Below is a small trained network, with its code and all its weights. Each question gives an input and a class and asks what happens when units are switched off, that is, made to give their printed mean instead of their output.

import numpy as np


def w(rows, s, z=0):
    codes = np.array(rows[::2]) - 128.0
    scale = np.full(codes.shape[1], s)
    scale[-1] = z or s
    return codes * scale


def f(y):
    return y / 2 * (1 + np.tanh(0.7978845608 * (y + 0.044715 * y**3)))


def log_softmax(a):
    a = a - a.max(-1, keepdims=True)
    return a - np.log(np.exp(a).sum(-1, keepdims=True))


def net(x, mask):
    res = np.array(x, float).reshape(1, 2) / 4 @ E
    y = f(res @ A[0][:, :-1].T + A[0][:, -1])
    res = res + np.where(mask, y, B[0][:, -1]) @ B[0][:, :-1]
    return log_softmax(res[-1] @ U[:, :-1].T + U[:, -1])


A, B = {}, {}
E = w([
[145,143,141,141,176,9,106,144,89],'x0',
[115,170,235,78,141,149,49,95,123],'x1',
],0.014)
A[0] = w([
[114,133,103,162,133,152,151,130,122,129],'neuron 1',
[119,132,42,146,138,149,172,127,124,188],'neuron 2',
[120,105,87,156,151,105,131,121,121,88],'neuron 3',
[132,117,122,132,119,93,131,123,131,63],'neuron 4',
[131,123,72,139,153,18,178,139,111,93],'neuron 5',
[120,129,126,108,115,106,138,131,126,92],'neuron 6',
[120,120,114,133,120,84,129,128,129,48],'neuron 7',
[139,102,98,153,125,168,160,123,135,172],'neuron 8',
[133,136,67,146,124,118,139,129,126,255],'neuron 9',
[156,136,133,131,140,116,154,135,123,72],'neuron 10',
[155,133,97,112,108,153,167,149,117,155],'neuron 11',
[132,121,179,135,136,145,105,129,118,172],'neuron 12',
[123,136,159,114,119,203,139,113,138,129],'neuron 13',
[112,126,162,134,126,75,113,135,111,65],'neuron 14',
[112,119,104,132,121,140,160,139,143,170],'neuron 15',
[142,135,138,125,154,3,123,132,119,146],'neuron 16',
[135,119,129,139,138,173,133,141,115,216],'neuron 17',
[138,143,169,121,148,5,117,114,115,55],'neuron 18',
],0.023,0.0068)
B[0] = w([
[129,144,135,145,170,98,91,109,87,170],'neuron 1',
[131,130,96,99,211,76,59,111,83,236],'neuron 2',
[131,143,176,144,84,169,141,173,143,176],'neuron 3',
[141,151,139,140,104,125,138,128,113,143],'neuron 4',
[112,169,173,141,2,179,188,150,171,251],'neuron 5',
[127,127,129,125,124,103,120,137,132,129],'neuron 6',
[130,151,159,133,95,125,125,147,130,152],'neuron 7',
[120,111,106,114,178,111,92,83,116,203],'neuron 8',
[173,11,11,171,114,153,160,160,176,210],'neuron 9',
[147,146,139,140,112,130,144,132,113,138],'neuron 10',
[120,130,114,112,187,101,137,103,133,184],'neuron 11',
[108,193,177,123,132,166,137,97,113,177],'neuron 12',
[136,136,164,140,66,180,162,148,152,190],'neuron 13',
[117,128,112,101,164,99,93,119,135,175],'neuron 14',
[121,129,103,97,172,104,129,106,125,182],'neuron 15',
[140,156,151,133,95,27,113,195,94,251],'neuron 16',
[104,95,136,137,133,188,130,87,151,165],'neuron 17',
[122,80,93,113,214,60,109,95,109,241],'neuron 18',
],0.033,0.024)
U = w([
[131,71,82,112,183,155,97,108,132,203],'0',
[158,123,120,154,33,111,152,201,138,65],'1',
[100,152,200,105,59,255,157,108,166,177],'2',
[124,160,153,96,181,67,62,141,71,3],'3',
],0.0085,0.0034)

Each question gives the input, the list of numbers given to net, and the class t.
The units are the neurons (one row each of A and B). Each row of codes is followed by its name. A weight is (code - 128) times the scale printed after its matrix; where a second scale follows, it is the last column's (A, B and U).
mask holds one flag per neuron, in row order. A switched-off neuron (its flag False) gives its mean, the last column of its row in B, instead of its output. The means were averaged over made-up inputs and are rounded, as every weight is.
A unit's drop is (log p(t) with every unit on - log p(t) with that unit switched off) / (log p(t) with every unit on - log p(t) with every unit switched off).
The circuit of an input: a set's keep is (log p(t) with only the set's units on - log p(t) with every unit switched off) / (log p(t) with every unit on - log p(t) with every unit switched off). Starting from the 12 units with the biggest drops (on a tie, the unit counted first), units are removed one at a time, each time the one whose removal leaves the highest keep (on an exact tie, the one counted first), for as long as the keep stays at least 0.8.
circuit, biggest first: the units of the circuit, biggest drop first
top k neurons: the k neurons with the biggest drops, biggest first
drop when u is switched off: that unit's drop, to one decimal
input [-8,2], class 2: circuit, biggest first : neuron 13
input [0,-6], class 0: top 2 neurons : neuron 2; neuron 9
input [1,-6], class 1: top 2 neurons : neuron 5; neuron 18
input [0,4], class 2: top 2 neurons : neuron 2; neuron 16
input [-8,1], class 2: top 3 neurons : neuron 13; neuron 18; neuron 9
input [2,0], class 1: top 2 neurons : neuron 2; neuron 8
input [-5,0], class 0: drop when neuron 16 is switched off : 0.8
input [8,-4], class 1: drop when neuron 5 is switched off : 0.3
input [1,-3], class 1: drop when neuron 18 is switched off : 0.3
input [1,-5], class 1: top 2 neurons : neuron 5; neuron 18
